Here is a tiny trained network, its code and every weight. The questions are about switching its units off for an input and a target symbol, where a switched-off unit gives its printed mean instead of its output.

import numpy as np


def w(rows, s, z=0):
    codes = np.array(rows[::2]) - 128.0
    scale = np.full(codes.shape[1], s)
    scale[-1] = z or s
    return codes * scale


def norm(h):
    return h / np.sqrt((h * h).mean(-1, keepdims=True) + 1e-5)


def f(y):
    return np.maximum(y, 0)


def softmax(a):
    e = np.exp(a - a.max(-1, keepdims=True))
    return e / e.sum(-1, keepdims=True)


def log_softmax(a):
    a = a - a.max(-1, keepdims=True)
    return a - np.log(np.exp(a).sum(-1, keepdims=True))


def net(x, mask):
    ids = ['ΔΦΨαλσ'.index(c) for c in x.split()]
    T = len(ids)
    res = E[ids] + P[:T]
    u = 0
    for l in range(2):
        q, k, v = (norm(res) @ M[l].T for M in (Q, K, V))
        z = softmax(np.where(np.tri(T) > 0, q @ k.T / 4**0.5, -1e9)) @ v
        res = res + np.where(mask[u], z, O[l][:, -1]) @ O[l][:, :-1]
        u += 1
        y = f(norm(res) @ A[l][:, :-1].T + A[l][:, -1])
        res = res + np.where(mask[u : u + 12], y, B[l][:, -1]) @ B[l][:, :-1]
        u += 12
    return log_softmax(norm(res)[-1] @ U[:, :-1].T + U[:, -1])


Q, K, V, O, A, B = {}, {}, {}, {}, {}, {}
E = w([
[211,181,2],'Δ',
[73,132,97],'Φ',
[144,88,92],'Ψ',
[95,25,80],'α',
[103,144,182],'λ',
[221,149,70],'σ',
],0.02)
P = w([
[123,116,122],'0',
[182,129,179],'1',
[2,239,65],'2',
[80,82,84],'3',
[216,162,205],'4',
[37,211,80],'5',
[66,74,79],'6',
],0.01)
Q[0] = w([
[112,144,103],'0.h1',
[166,102,183],'0.h1',
[46,5,82],'0.h1',
[2,15,132],'0.h1',
],0.0088)
K[0] = w([
[5,101,172],'0.h1',
[143,57,58],'0.h1',
[192,225,42],'0.h1',
[254,185,91],'0.h1',
],0.0066)
V[0] = w([
[129,68,51],'0.h1',
[180,148,171],'0.h1',
[176,252,49],'0.h1',
[141,3,212],'0.h1',
],0.0058)
O[0] = w([
[51,96,57,3],'0.h1',
[170,186,150,89],'0.h1',
[1,232,147,82],'0.h1',
[108,165,155,65],'0.h1',
],0.0064,0.0015)
A[0] = w([
[40,115,55,116],'0.n1',
[219,148,2,157],'0.n2',
[107,37,88,136],'0.n3',
[157,6,254,85],'0.n4',
[226,102,32,198],'0.n5',
[132,65,168,115],'0.n6',
[156,201,167,3],'0.n7',
[180,160,31,67],'0.n8',
[52,164,39,3],'0.n9',
[224,222,250,208],'0.n10',
[20,186,171,36],'0.n11',
[206,209,74,199],'0.n12',
],0.0099,0.0027)
B[0] = w([
[148,168,123,222],'0.n1',
[100,143,167,197],'0.n2',
[128,102,167,180],'0.n3',
[251,162,28,209],'0.n4',
[105,92,180,194],'0.n5',
[189,146,124,158],'0.n6',
[162,117,160,157],'0.n7',
[98,194,142,169],'0.n8',
[141,165,101,197],'0.n9',
[191,87,136,255],'0.n10',
[151,113,129,213],'0.n11',
[112,158,101,178],'0.n12',
],0.015,0.0073)
Q[1] = w([
[20,109,162],'1.h1',
[95,45,135],'1.h1',
[69,77,254],'1.h1',
[147,187,142],'1.h1',
],0.0086)
K[1] = w([
[134,12,85],'1.h1',
[84,34,204],'1.h1',
[124,43,103],'1.h1',
[180,140,156],'1.h1',
],0.011)
V[1] = w([
[154,109,46],'1.h1',
[166,204,151],'1.h1',
[78,68,148],'1.h1',
[1,153,191],'1.h1',
],0.0048)
O[1] = w([
[170,149,106,161],'1.h1',
[156,3,122,233],'1.h1',
[111,171,148,13],'1.h1',
[183,128,221,1],'1.h1',
],0.0067,0.0026)
A[1] = w([
[76,28,100,31],'1.n1',
[199,161,173,49],'1.n2',
[188,44,86,20],'1.n3',
[175,105,107,2],'1.n4',
[163,8,239,107],'1.n5',
[115,9,193,36],'1.n6',
[56,163,23,22],'1.n7',
[152,120,23,6],'1.n8',
[175,201,151,126],'1.n9',
[8,175,86,105],'1.n10',
[179,27,84,167],'1.n11',
[194,165,33,101],'1.n12',
],0.012,0.0051)
B[1] = w([
[117,189,142,137],'1.n1',
[168,117,106,204],'1.n2',
[127,118,85,194],'1.n3',
[154,140,117,153],'1.n4',
[95,135,186,209],'1.n5',
[138,2,97,147],'1.n6',
[167,136,129,218],'1.n7',
[115,92,176,169],'1.n8',
[144,124,105,225],'1.n9',
[97,169,137,252],'1.n10',
[103,155,102,242],'1.n11',
[167,84,170,254],'1.n12',
],0.02,0.0064)
U = w([
[86,174,101,140],'Δ',
[171,155,248,2],'Φ',
[79,72,183,145],'Ψ',
[72,81,86,130],'α',
[165,130,64,168],'λ',
[79,134,174,139],'σ',
],0.016,0.0076)

Each question gives the input, a string of symbols that net reads in full, and the target symbol t.
The units are the heads (4 rows each of Q, K, V and O) and the neurons (one row each of A and B). Each row of codes is followed by its name. A weight is (code - 128) times the scale printed after its matrix; where a second scale follows, it is the last column's (O, A, B and U).
mask holds one flag per unit, layer by layer, with each layer's heads first. A switched-off unit (its flag False) gives its mean, the last column of its rows in O or B, instead of its output. The means were averaged over made-up inputs and are rounded, as every weight is.
A unit's drop is (log p(t) with every unit on - log p(t) with that unit switched off) / (log p(t) with every unit on - log p(t) with every unit switched off).
The circuit of an input: a set's keep is (log p(t) with only the set's units on - log p(t) with every unit switched off) / (log p(t) with every unit on - log p(t) with every unit switched off). Starting from the 12 units with the biggest drops (on a tie, the unit counted first), units are removed one at a time, each time the one whose removal leaves the highest keep (on an exact tie, the one counted first), for as long as the keep stays at least 0.8.
units of the circuit, in order: the units of the circuit, biggest drop first
unit that matters most: the unit with the biggest drop
k most important neurons: the k neurons with the biggest drops, biggest first
k most important neurons of layer l: the k neurons of layer l with the biggest drops, biggest first
drop when u is switched off: that unit's drop, to one decimal
input λ λ Ψ λ σ, target Φ: 3 most important neurons of layer 0 : [0.n5; 0.n4; 0.n2]
input σ Δ Ψ, target Δ: units of the circuit, in order : [0.n10; 0.n4]
input Φ σ λ λ, target σ: units of the circuit, in order : [0.h1; 0.n4; 0.n10]
input α λ Δ Δ σ, target Φ: unit that matters most : 0.n5
input Ψ Ψ λ λ Δ Φ Φ, target Δ: 3 most important neurons of layer 0 : [0.n10; 0.n4; 0.n6]
input λ Ψ λ, target λ: 2 most important neurons : [0.n5; 0.n11]
input λ λ σ, target Δ: 3 most important neurons : [0.n2; 0.n4; 0.n8]
input λ λ α, target Δ: 2 most important neurons of layer 1 : [1.n12; 1.n5]
input λ λ Δ λ Φ λ, target Ψ: 2 most important neurons : [0.n4; 0.n1]
input Φ Δ Φ λ, target Δ: 2 most important neurons : [0.n10; 0.n4]
input Ψ λ λ Δ λ λ, target Ψ: 4 most important neurons of layer 1 : [1.n5; 1.n6; 1.n7; 1.n10]
input λ Φ Φ Ψ, target Ψ: 2 most important neurons : [0.n4; 1.n6]
input Φ Ψ λ Φ Φ Φ Φ, target Φ: 2 most important neurons : [0.n10; 0.n1]
input λ Δ Δ σ Δ Φ, target Δ: unit that matters most : 0.n10
input Δ λ α λ, target Δ: 3 most important neurons : [0.n4; 0.n10; 1.n12]
input Φ λ λ Φ, target Φ: 2 most important neurons : [0.n10; 0.n4]
input Φ Ψ Δ Δ λ Φ σ, target σ: drop when 0.n6 is switched off : 0.0
input Δ σ σ Φ Ψ Ψ, target Δ: drop when 0.n8 is switched off : 0.1
input λ Δ Δ α, target Δ: drop when 0.n4 is switched off : 0.6
input Ψ λ λ λ λ λ Δ, target Δ: unit that matters most : 0.n2
